Below is a small trained network, with its code and all its weights. Each question gives an input and a target symbol and asks what happens when units are switched off, that is, made to give their printed mean instead of their output.

import numpy as np


def w(rows, s, z=0):
    codes = np.array(rows[::2]) - 128.0
    scale = np.full(codes.shape[1], s)
    scale[-1] = z or s
    return codes * scale


def norm(h):
    return h / np.sqrt((h * h).mean(-1, keepdims=True) + 1e-5)


def f(y):
    return np.maximum(y, 0)


def softmax(a):
    e = np.exp(a - a.max(-1, keepdims=True))
    return e / e.sum(-1, keepdims=True)


def log_softmax(a):
    a = a - a.max(-1, keepdims=True)
    return a - np.log(np.exp(a).sum(-1, keepdims=True))


def net(x, mask):
    ids = ['αβγδηφ'.index(c) for c in x.split()]
    T = len(ids)
    res = E[ids] + P[:T]
    u = 0
    for l in range(2):
        q, k, v = (norm(res) @ M[l].T for M in (Q, K, V))
        z = softmax(np.where(np.tri(T) > 0, q @ k.T / 2**0.5, -1e9)) @ v
        res = res + np.where(mask[u], z, O[l][:, -1]) @ O[l][:, :-1]
        u += 1
        y = f(norm(res) @ A[l][:, :-1].T + A[l][:, -1])
        res = res + np.where(mask[u : u + 8], y, B[l][:, -1]) @ B[l][:, :-1]
        u += 8
    return log_softmax(norm(res)[-1] @ U[:, :-1].T + U[:, -1])


Q, K, V, O, A, B = {}, {}, {}, {}, {}, {}
E = w([
[172,74,109,126,250,19,56,158,104],'α',
[166,167,103,126,135,183,124,130,134],'β',
[160,113,116,140,92,161,156,147,108],'γ',
[129,161,92,100,93,156,108,177,131],'δ',
[152,154,141,202,135,154,175,155,141],'η',
[119,128,150,159,113,169,123,200,152],'φ',
],0.0021)
P = w([
[247,101,164,152,132,74,44,148,52],'0',
[159,98,176,32,141,184,160,151,246],'1',
[111,90,71,79,145,181,177,157,254],'2',
[96,78,41,133,137,188,154,128,174],'3',
[124,87,74,180,87,153,70,109,152],'4',
[177,179,120,188,42,131,100,115,114],'5',
[164,226,90,142,49,175,166,164,84],'6',
[123,227,53,139,89,205,217,139,76],'7',
[93,167,23,183,95,222,200,115,38],'8',
],0.0012)
Q[0] = w([
[81,223,144,195,37,140,65,54,3],'0.h0',
[45,116,218,71,123,117,144,52,193],'0.h0',
],0.0028)
K[0] = w([
[3,110,145,61,135,79,215,4,160],'0.h0',
[127,162,102,130,28,240,206,165,192],'0.h0',
],0.0026)
V[0] = w([
[133,58,79,106,193,19,134,105,76],'0.h0',
[132,163,169,89,3,215,218,103,121],'0.h0',
],0.0023)
O[0] = w([
[86,187,89,115,101,150,213,105,2,10],'0.h0',
[192,116,109,116,209,29,85,206,205,97],'0.h0',
],0.0023,0.0014)
A[0] = w([
[64,164,53,83,44,118,127,75,101,108],'0.n0',
[50,145,164,199,67,128,229,46,75,53],'0.n1',
[112,150,161,166,37,156,89,89,67,64],'0.n2',
[176,155,86,202,103,144,151,208,120,11],'0.n3',
[187,101,163,148,202,69,107,193,194,101],'0.n4',
[117,188,158,119,203,3,149,128,113,89],'0.n5',
[133,108,70,133,186,96,61,178,162,136],'0.n6',
[92,157,69,151,136,132,192,49,47,145],'0.n7',
],0.0026,0.0011)
B[0] = w([
[177,108,52,54,143,107,193,164,86,174],'0.n0',
[152,89,152,113,226,3,187,135,83,173],'0.n1',
[98,135,148,70,175,166,187,166,172,181],'0.n2',
[98,87,160,73,160,137,102,94,175,242],'0.n3',
[139,159,113,104,112,132,161,135,6,251],'0.n4',
[135,136,166,173,143,114,56,135,35,143],'0.n5',
[81,109,145,148,143,79,157,73,89,245],'0.n6',
[98,177,178,97,68,126,138,117,193,194],'0.n7',
],0.0027,0.0024)
Q[1] = w([
[112,44,116,243,118,43,9,31,131],'1.h0',
[241,241,209,164,3,51,51,147,103],'1.h0',
],0.0063)
K[1] = w([
[216,226,197,27,19,243,196,218,244],'1.h0',
[44,36,29,61,216,246,253,160,237],'1.h0',
],0.0058)
V[1] = w([
[149,89,235,244,198,103,210,82,96],'1.h0',
[210,193,80,105,169,165,125,2,149],'1.h0',
],0.0026)
O[1] = w([
[154,102,134,207,93,79,36,90,100,91],'1.h0',
[162,191,2,85,66,103,151,132,39,3],'1.h0',
],0.0036,0.00046)
A[1] = w([
[177,138,120,161,128,133,156,200,171,131],'1.n0',
[185,127,132,213,95,21,94,75,177,1],'1.n1',
[130,175,132,177,87,153,98,35,95,124],'1.n2',
[106,192,95,127,123,106,177,146,46,114],'1.n3',
[28,186,175,112,92,168,209,121,104,75],'1.n4',
[83,157,175,169,116,133,193,96,142,117],'1.n5',
[110,69,147,84,67,90,176,68,136,66],'1.n6',
[200,82,110,101,252,45,109,205,95,58],'1.n7',
],0.0038,0.0041)
B[1] = w([
[118,98,115,105,149,123,117,77,98,203],'1.n0',
[208,151,111,165,63,24,215,200,182,174],'1.n1',
[98,138,141,95,185,133,195,164,150,193],'1.n2',
[127,119,128,164,97,179,75,139,143,250],'1.n3',
[74,229,152,181,119,135,144,176,147,227],'1.n4',
[154,142,94,134,109,147,93,165,110,182],'1.n5',
[76,193,143,145,85,135,116,61,190,152],'1.n6',
[87,130,166,107,240,13,96,53,2,174],'1.n7',
],0.0051,0.0021)
U = w([
[83,134,137,104,194,48,103,69,14,253],'α',
[200,115,134,179,95,18,161,202,173,128],'β',
[74,192,156,142,49,110,131,2,185,21],'γ',
[134,38,215,202,156,195,12,146,207,69],'δ',
[190,106,41,100,61,206,69,148,80,242],'η',
[81,165,138,57,207,189,233,181,164,33],'φ',
],0.0048,0.0012)

Each question gives the input, a string of symbols that net reads in full, and the target symbol t.
The units are the heads (2 rows each of Q, K, V and O) and the neurons (one row each of A and B). Each row of codes is followed by its name. A weight is (code - 128) times the scale printed after its matrix; where a second scale follows, it is the last column's (O, A, B and U).
mask holds one flag per unit, layer by layer, with each layer's heads first. A switched-off unit (its flag False) gives its mean, the last column of its rows in O or B, instead of its output. The means were averaged over made-up inputs and are rounded, as every weight is.
A unit's drop is (log p(t) with every unit on - log p(t) with that unit switched off) / (log p(t) with every unit on - log p(t) with every unit switched off).
The circuit of an input: a set's keep is (log p(t) with only the set's units on - log p(t) with every unit switched off) / (log p(t) with every unit on - log p(t) with every unit switched off). Starting from the 12 units with the biggest drops (on a tie, the unit counted first), units are removed one at a time, each time the one whose removal leaves the highest keep (on an exact tie, the one counted first), for as long as the keep stays at least 0.8.
circuit, biggest first: the units of the circuit, biggest drop first
k most important neurons: the k neurons with the biggest drops, biggest first
k most important neurons of layer l: the k neurons of layer l with the biggest drops, biggest first
input β δ φ γ η β φ, target α: circuit, biggest first => (0.h0 1.n7 1.n0)
input β β δ η, target η: circuit, biggest first => (1.h0 1.n3)
input β δ γ δ β γ φ γ η, target α: most important neuron => (0.n7)
input δ η δ η δ φ, target φ: 4 most important neurons => (0.n2 0.n6 0.n0 0.n4)
input φ γ φ β φ γ, target δ: 2 most important neurons => (0.n2 0.n0)
input η η η δ η φ, target β: 2 most important neurons => (0.n2 0.n0)
input η φ β γ γ β δ φ, target α: circuit, biggest first => (0.h0 1.n7)
input δ δ δ δ δ α η β φ, target δ: circuit, biggest first => (1.h0 0.n4 0.n3 0.n6)
input α α φ, target γ: circuit, biggest first => (0.h0 1.h0)
input δ δ φ δ δ δ, target δ: 2 most important neurons => (0.n2 0.n6)
input φ δ δ δ η, target φ: circuit, biggest first => (1.h0 0.h0)
input β η δ α α, target β: 2 most important neurons of layer 1 => (1.n1 1.n7)
input δ β α η δ, target η: circuit, biggest first => (0.n0 0.h0 1.h0 0.n6)
input γ δ α η η, target β: circuit, biggest first => (1.h0 1.n1)
input φ η η, target δ: circuit, biggest first => (1.h0)
input β δ γ δ η η, target α: 3 most important neurons => (0.n7 0.n4 0.n2)
input α β η α, target γ: 3 most important neurons => (0.n7 1.n6 0.n0)
input α α δ δ, target γ: 2 most important neurons of layer 0 => (0.n7 0.n1)
input β β φ γ φ φ γ, target α: 4 most important neurons => (0.n2 0.n7 1.n7 0.n4)
input δ δ δ δ α β α, target φ: 2 most important neurons => (0.n5 0.n7)
input η φ α φ α, target δ: 2 most important neurons of layer 0 => (0.n7 0.n4)
input φ η γ δ η, target β: circuit, biggest first => (1.n1 0.h0)
input δ δ δ β η, target φ: circuit, biggest first => (1.h0)
input δ δ α δ γ, target γ: 3 most important neurons => (1.n6 0.n7 0.n2)
input δ α δ η δ δ δ γ, target γ: 4 most important neurons => (1.n6 0.n7 0.n3 0.n1)
input η α φ α, target β: 2 most important neurons => (1.n1 0.n7)
input γ δ δ δ φ, target φ: most important neuron => (0.n1)
